Rows, each with its class:
7.1,0.6,8.8,-35.0,-15.9,-4.8,4.6,26.3,13.5,-10.3,1.2,27.1,-21.7,1.9,20.2,5.9,14.9,3.3,-58.2,1.0,13.0,0.0,25.4,-0.4,-17.1,33.6,8.4,13.1,24.2	J660
8.8,4.2,-0.3,-4.9,-19.3,4.6,-1.3,24.9,3.4,-7.6,-0.7,-1.6,-8.2,0.6,-4.1,9.7,22.7,1.0,3.0,-6.1,2.4,4.8,-6.7,-7.6,-17.4,12.1,10.7,0.0,11.2	J109
3.5,6.9,-0.7,-28.6,-5.7,15.7,-3.1,25.7,19.4,-21.5,12.5,4.5,-7.9,3.5,10.3,18.8,4.2,10.8,-22.8,-9.1,18.2,11.4,28.6,-10.4,-5.7,16.1,14.4,8.5,10.3	J660
6.2,19.2,-3.2,-36.1,-20.9,3.2,4.2,12.1,5.7,-18.7,-2.0,16.3,-17.4,-9.5,23.4,10.3,11.0,2.2,-6.7,-7.0,21.0,4.4,16.5,-6.2,2.2,26.1,4.9,-0.5,7.5	J660
14.7,10.6,-3.8,-30.5,-5.6,36.2,23.4,2.5,5.2,-33.7,-2.9,26.1,-18.2,-5.7,13.9,4.2,21.5,-5.7,-15.3,8.3,19.9,5.4,8.9,-5.1,-2.7,26.4,16.9,13.3,6.4	J660
-1.0,5.0,5.1,-0.5,-3.7,16.3,5.9,43.7,17.1,-22.2,-9.0,-3.9,-5.5,0.7,-13.2,8.2,15.6,1.4,-34.9,7.3,12.9,6.9,12.4,-13.4,-13.8,-9.4,14.7,16.1,14.5	J31
-0.7,0.1,5.1,6.7,-19.7,17.1,-2.0,13.0,-1.4,2.1,-4.5,0.8,-2.8,3.0,2.7,7.9,11.1,-1.4,5.5,-5.0,4.5,12.9,-15.9,-4.7,-5.3,1.9,0.8,-6.9,7.3	J109
9.1,2.7,-2.3,-3.9,-25.4,-9.0,6.1,35.7,4.6,2.1,-4.8,2.3,-7.8,-0.1,-7.3,14.7,24.5,-0.2,-15.3,-1.8,-2.1,8.9,-8.2,-15.5,-12.9,8.8,9.5,15.8,4.5	J109
3.7,18.3,2.3,-8.1,1.3,9.7,4.8,28.1,9.2,-14.5,1.1,-8.9,-21.4,-0.8,11.2,7.8,26.9,17.2,-10.0,4.1,17.2,5.1,14.1,-3.8,-9.0,22.3,-3.6,13.8,13.7	J660
1.9,1.6,5.5,-24.1,-3.7,-4.2,2.6,25.0,15.2,-20.9,1.5,6.3,-6.0,-4.0,6.7,7.5,18.4,-1.2,-31.4,1.9,11.0,0.8,12.1,-3.4,-9.0,26.3,6.1,10.0,-1.9	J660
7.0,7.7,8.5,-15.1,-35.0,12.1,5.5,31.8,4.8,-0.8,-1.3,6.3,-7.6,6.7,-2.2,12.4,23.1,4.5,-23.0,-10.3,6.9,13.1,-17.3,-12.3,-18.8,-2.3,13.3,-8.0,17.0	J109
1.3,7.2,-4.4,8.5,3.8,21.0,-2.2,9.4,11.5,-18.2,-1.8,1.3,-13.8,5.9,12.1,7.4,11.7,4.9,-10.5,-9.2,22.0,13.3,8.5,0.7,-8.8,18.4,7.9,17.0,23.4	J660
-0.4,27.4,5.9,10.3,-24.5,35.7,5.8,49.5,8.5,-21.4,-12.9,-5.0,-16.8,7.0,-2.0,5.0,11.7,-5.1,-34.8,0.0,32.1,20.3,-16.1,-10.7,-8.1,-2.9,7.4,-14.0,6.9	J31
6.3,2.3,10.2,-18.7,6.6,46.6,11.8,21.2,12.9,-19.9,3.6,1.6,-16.6,-5.1,6.4,21.6,20.1,6.9,10.5,10.0,26.3,10.8,19.9,-8.2,-8.3,34.2,8.6,7.2,9.6	J660
4.2,8.7,-2.1,-21.4,0.4,5.1,21.7,1.3,11.6,-25.9,1.5,24.9,-29.7,-3.4,70.4,13.7,18.7,-4.5,-24.8,14.1,6.8,2.8,14.4,-4.9,-2.9,22.1,14.7,23.7,8.6	J660
0.0,9.6,9.0,4.7,-2.0,26.0,4.2,-20.0,15.1,-17.3,-7.6,-3.3,0.1,1.6,-1.0,25.7,1.2,-4.4,-10.4,-2.5,22.4,11.4,13.5,-7.5,-6.8,6.5,-0.8,-7.3,3.3	J264
17.1,3.0,9.2,-36.5,-17.7,-30.2,4.5,27.3,9.5,-6.1,7.0,9.4,-4.2,-9.3,20.7,9.9,24.7,7.7,-12.6,-5.0,7.0,-2.5,25.8,-4.3,-7.7,22.7,-2.4,7.2,21.6	J660
6.7,18.5,-1.9,7.1,-5.7,22.6,12.3,10.4,10.7,-29.0,-5.7,4.4,-16.8,6.3,16.1,17.8,20.8,-16.2,-2.0,3.9,25.9,13.0,2.5,-6.8,-7.0,28.0,6.9,29.8,-0.6	J660
-5.1,3.6,7.9,-45.1,-11.3,-19.0,15.0,33.7,36.4,-22.7,3.8,21.6,-22.3,4.5,18.2,3.3,22.5,0.2,-70.4,5.7,16.0,-0.6,18.2,-8.0,-16.1,50.7,-5.8,18.1,-10.3	J660
-0.9,-5.5,1.9,-25.8,-0.1,10.3,4.7,33.1,13.7,-29.1,4.3,9.9,-9.3,5.8,13.8,0.8,14.4,8.9,-63.1,0.3,15.1,4.3,22.8,-7.8,-15.5,16.2,12.3,25.3,10.9	J660
-2.7,15.6,-1.9,9.3,-14.3,70.4,9.5,31.4,2.8,-32.6,-0.9,-5.5,-7.0,1.9,1.4,-1.8,6.3,3.0,11.9,4.3,36.7,23.8,-7.9,-10.7,-8.9,12.0,11.7,5.3,11.2	J31
-2.3,-6.1,3.4,-0.2,5.9,8.8,10.5,13.5,8.6,-15.4,1.9,10.0,-13.7,-1.8,5.7,19.9,10.1,3.4,-23.8,3.3,13.3,10.9,23.4,-3.1,-16.4,10.2,16.3,15.2,11.6	J660
0.9,-3.2,1.2,-10.9,-19.5,-1.5,2.3,14.4,1.7,0.0,-1.0,6.1,-3.3,-1.2,-5.7,5.1,15.3,-11.0,-5.6,-0.7,-6.9,3.4,-15.9,-2.9,-0.4,3.1,1.1,-8.9,2.0	J109
-2.3,10.8,-2.4,21.9,-7.3,-3.0,5.2,16.8,11.3,-4.5,-8.4,-9.8,5.0,6.3,-8.2,16.1,12.2,-15.0,-18.1,-18.4,-6.9,14.0,-5.7,-6.7,-7.5,0.1,7.9,5.1,-12.2	J31
6.0,-2.4,5.8,-28.3,3.0,11.0,7.3,43.9,8.7,-25.3,7.5,-3.2,-2.6,-3.5,-21.2,-2.6,9.1,8.6,-22.8,1.4,4.6,7.2,11.5,-5.3,-10.3,-9.5,11.1,-0.5,12.1	J31
5.5,4.8,4.4,-0.7,-25.5,17.9,4.0,32.7,-1.8,-3.9,1.4,8.2,-11.2,-7.9,3.5,12.7,15.2,0.0,-7.4,8.3,10.5,15.7,0.6,-4.9,-2.3,7.6,11.8,-7.7,6.3	J109
-4.3,-1.1,-0.5,-4.7,-6.4,6.3,-4.7,15.3,10.2,-9.0,1.5,0.5,-15.1,-3.3,-7.8,22.6,7.2,6.3,-27.9,-2.9,3.6,12.8,-2.4,-7.1,-3.1,31.1,11.5,-11.6,4.0	J264
2.6,17.4,7.1,-0.2,-5.6,-16.7,-6.2,26.1,14.6,-8.2,1.1,-7.1,-4.8,-3.1,2.4,12.1,10.1,7.5,-7.2,-3.6,16.2,4.9,20.0,6.0,-3.0,0.0,4.1,8.2,6.8	J660
5.6,-12.7,6.4,-12.0,2.9,-70.4,9.0,19.6,25.0,-15.6,-4.8,8.1,-13.5,-0.8,7.8,-2.5,30.0,0.7,-61.2,2.5,0.0,-16.1,41.1,1.4,-16.7,17.5,-4.6,38.3,10.9	J660
1.7,10.1,-4.2,-2.2,6.3,31.5,9.9,14.5,12.9,-20.2,-3.1,-5.1,-21.6,-0.8,26.5,22.3,28.2,3.3,-20.0,6.9,17.0,13.2,6.5,-7.7,-11.6,33.5,5.7,16.2,9.2	J660
6.8,8.5,-0.5,-20.0,-13.6,5.5,5.7,20.4,20.8,-21.6,5.2,6.1,-10.5,1.7,11.3,16.1,16.5,0.1,-29.2,-2.5,15.2,1.8,14.6,-10.7,-10.2,21.0,10.8,17.8,1.3	J660

Rows, each with its class:
-4.6,-4.8,5.1,-1.5,71.6,-0.9,6.6,23.4,-2.0,15.4,-1.8,-12.9,-23.1,-7.8,-1.3,-6.3,17.6,8.8,-0.2,13.8,6.7,-10.4,-5.4,-1.9,-5.6,-6.1,11.6,-0.8,1.3	<60>
-4.1,-12.0,1.6,-14.4,36.7,8.8,-7.4,32.0,17.2,10.0,0.4,-1.7,-16.8,-5.6,6.7,-12.3,17.0,7.4,7.7,14.2,24.0,-8.6,-6.4,10.7,-13.5,-6.8,25.0,-0.1,-5.1	<60>
1.5,-22.2,-3.3,-12.8,55.8,15.0,3.2,2.7,10.3,-5.2,-12.2,26.9,-20.0,-16.4,-0.9,-12.0,35.8,-1.9,6.9,-13.2,24.2,-2.5,2.7,10.5,-40.1,-56.1,30.7,-8.8,3.2	<60>
-4.8,1.2,8.3,-6.2,33.2,15.6,-2.2,27.5,14.9,10.0,-2.9,-8.2,-22.3,-11.5,6.5,-13.7,10.2,1.2,16.8,8.5,18.5,1.6,-6.0,13.1,-16.9,-0.9,21.8,-12.0,-0.3	<60>
-49.1,-7.1,4.3,-11.1,45.0,37.5,-3.7,11.8,-15.0,-1.4,-9.6,-8.8,-12.2,-14.7,0.6,-9.8,24.3,9.0,15.9,-4.8,14.2,-0.6,-0.8,5.1,-30.9,-36.3,29.2,-1.7,-7.1	<59>
